Below are the code and all the weights of a small trained network. Each question names an input and a class and asks about switching units off, where a switched-off unit gives its printed mean instead of its output.

import numpy as np


def w(rows, s, z=0):
    codes = np.array(rows[::2]) - 128.0
    scale = np.full(codes.shape[1], s)
    scale[-1] = z or s
    return codes * scale


def f(y):
    return np.maximum(y, 0)


def log_softmax(a):
    a = a - a.max(-1, keepdims=True)
    return a - np.log(np.exp(a).sum(-1, keepdims=True))


def net(x, mask):
    res = np.array(x, float).reshape(1, 4) / 4 @ E
    y = f(res @ A[0][:, :-1].T + A[0][:, -1])
    res = res + np.where(mask, y, B[0][:, -1]) @ B[0][:, :-1]
    return log_softmax(res[-1] @ U[:, :-1].T + U[:, -1])


A, B = {}, {}
E = w([
[3,215,149,144,122],'x0',
[92,65,144,17,134],'x1',
[125,119,119,131,134],'x2',
[177,235,56,89,180],'x3',
],0.011)
A[0] = w([
[125,106,172,112,128,154],'n0',
[142,191,100,154,134,178],'n1',
[152,142,97,102,140,139],'n2',
[157,126,111,145,156,89],'n3',
[53,164,133,141,149,180],'n4',
[44,140,135,121,142,151],'n5',
[110,124,142,137,108,116],'n6',
[97,142,127,130,130,131],'n7',
[138,106,181,242,96,205],'n8',
[116,141,165,108,150,120],'n9',
[148,157,124,146,175,129],'n10',
[208,96,150,124,141,255],'n11',
[124,157,96,3,152,63],'n12',
[114,103,158,97,132,138],'n13',
[79,70,178,89,108,100],'n14',
[194,164,90,165,132,163],'n15',
[138,125,150,194,131,190],'n16',
[120,111,119,49,142,156],'n17',
[119,161,98,100,148,106],'n18',
[112,103,170,92,161,141],'n19',
[163,87,156,135,119,195],'n20',
[121,118,113,117,104,162],'n21',
],0.018,0.0055)
B[0] = w([
[136,148,89,146,85,174],'n0',
[167,119,97,32,185,228],'n1',
[149,131,188,143,121,185],'n2',
[153,150,148,120,129,167],'n3',
[23,181,109,56,157,224],'n4',
[98,163,180,92,66,210],'n5',
[121,130,156,105,113,152],'n6',
[81,126,122,85,131,163],'n7',
[34,130,161,213,210,239],'n8',
[115,141,142,116,118,152],'n9',
[165,126,107,84,131,186],'n10',
[251,73,147,209,135,249],'n11',
[58,139,189,239,197,225],'n12',
[137,118,90,127,92,176],'n13',
[176,200,109,132,33,222],'n14',
[249,165,143,83,149,242],'n15',
[119,130,165,169,176,192],'n16',
[84,77,122,183,98,205],'n17',
[89,105,95,124,165,184],'n18',
[153,144,104,130,87,181],'n19',
[148,83,83,159,130,202],'n20',
[146,122,126,132,113,148],'n21',
],0.026,0.015)
U = w([
[123,98,145,201,149,251],'0',
[57,148,174,142,141,214],'1',
[145,85,34,161,60,48],'2',
[105,162,111,95,41,76],'3',
[170,133,157,128,118,63],'4',
[89,142,3,86,159,49],'5',
],0.014,0.0024)

Each question gives the input, the list of numbers given to net, and the class t.
The units are the neurons (one row each of A and B). Each row of codes is followed by its name. A weight is (code - 128) times the scale printed after its matrix; where a second scale follows, it is the last column's (A, B and U).
mask holds one flag per neuron, in row order. A switched-off neuron (its flag False) gives its mean, the last column of its row in B, instead of its output. The means were averaged over made-up inputs and are rounded, as every weight is.
A unit's drop is (log p(t) with every unit on - log p(t) with that unit switched off) / (log p(t) with every unit on - log p(t) with every unit switched off).
The circuit of an input: a set's keep is (log p(t) with only the set's units on - log p(t) with every unit switched off) / (log p(t) with every unit on - log p(t) with every unit switched off). Starting from the 12 units with the biggest drops (on a tie, the unit counted first), units are removed one at a time, each time the one whose removal leaves the highest keep (on an exact tie, the one counted first), for as long as the keep stays at least 0.8.
circuit, biggest first: the units of the circuit, biggest drop first
unit that matters most: the unit with the biggest drop
top k neurons: the k neurons with the biggest drops, biggest first
drop when u is switched off: that unit's drop, to one decimal
input [1,2,-3,-2], class 3: unit that matters most -> n11
input [4,0,5,0], class 1: top 3 neurons -> (n14 n5 n15)
input [7,5,-2,0], class 3: top 3 neurons -> (n8 n14 n5)
input [5,0,2,6], class 5: top 2 neurons -> (n1 n8)
input [1,-5,-2,6], class 5: top 2 neurons -> (n11 n1)
input [0,-7,-5,5], class 4: top 2 neurons -> (n15 n4)
input [1,0,5,-8], class 1: top 2 neurons -> (n8 n11)
input [-7,1,1,-8], class 2: top 3 neurons -> (n14 n12 n20)
input [-5,8,3,0], class 2: top 2 neurons -> (n8 n14)
input [1,-4,-2,7], class 5: top 2 neurons -> (n11 n1)
input [1,-5,-6,-8], class 1: top 2 neurons -> (n11 n8)
input [8,-5,-5,0], class 1: top 2 neurons -> (n5 n8)
input [0,1,-7,-2], class 2: top 2 neurons -> (n12 n4)
input [1,8,-3,-1], class 3: circuit, biggest first -> (n14)
input [0,2,3,-6], class 2: drop when n4 is switched off -> 0.1
input [3,8,6,5], class 1: drop when n12 is switched off -> 0.4
input [4,-8,5,-1], class 1: drop when n19 is switched off -> 0.0
input [3,0,-8,2], class 5: drop when n8 is switched off -> 0.4
input [-2,0,-6,2], class 4: top 2 neurons -> (n8 n12)
input [4,-8,0,2], class 5: circuit, biggest first -> (n1)
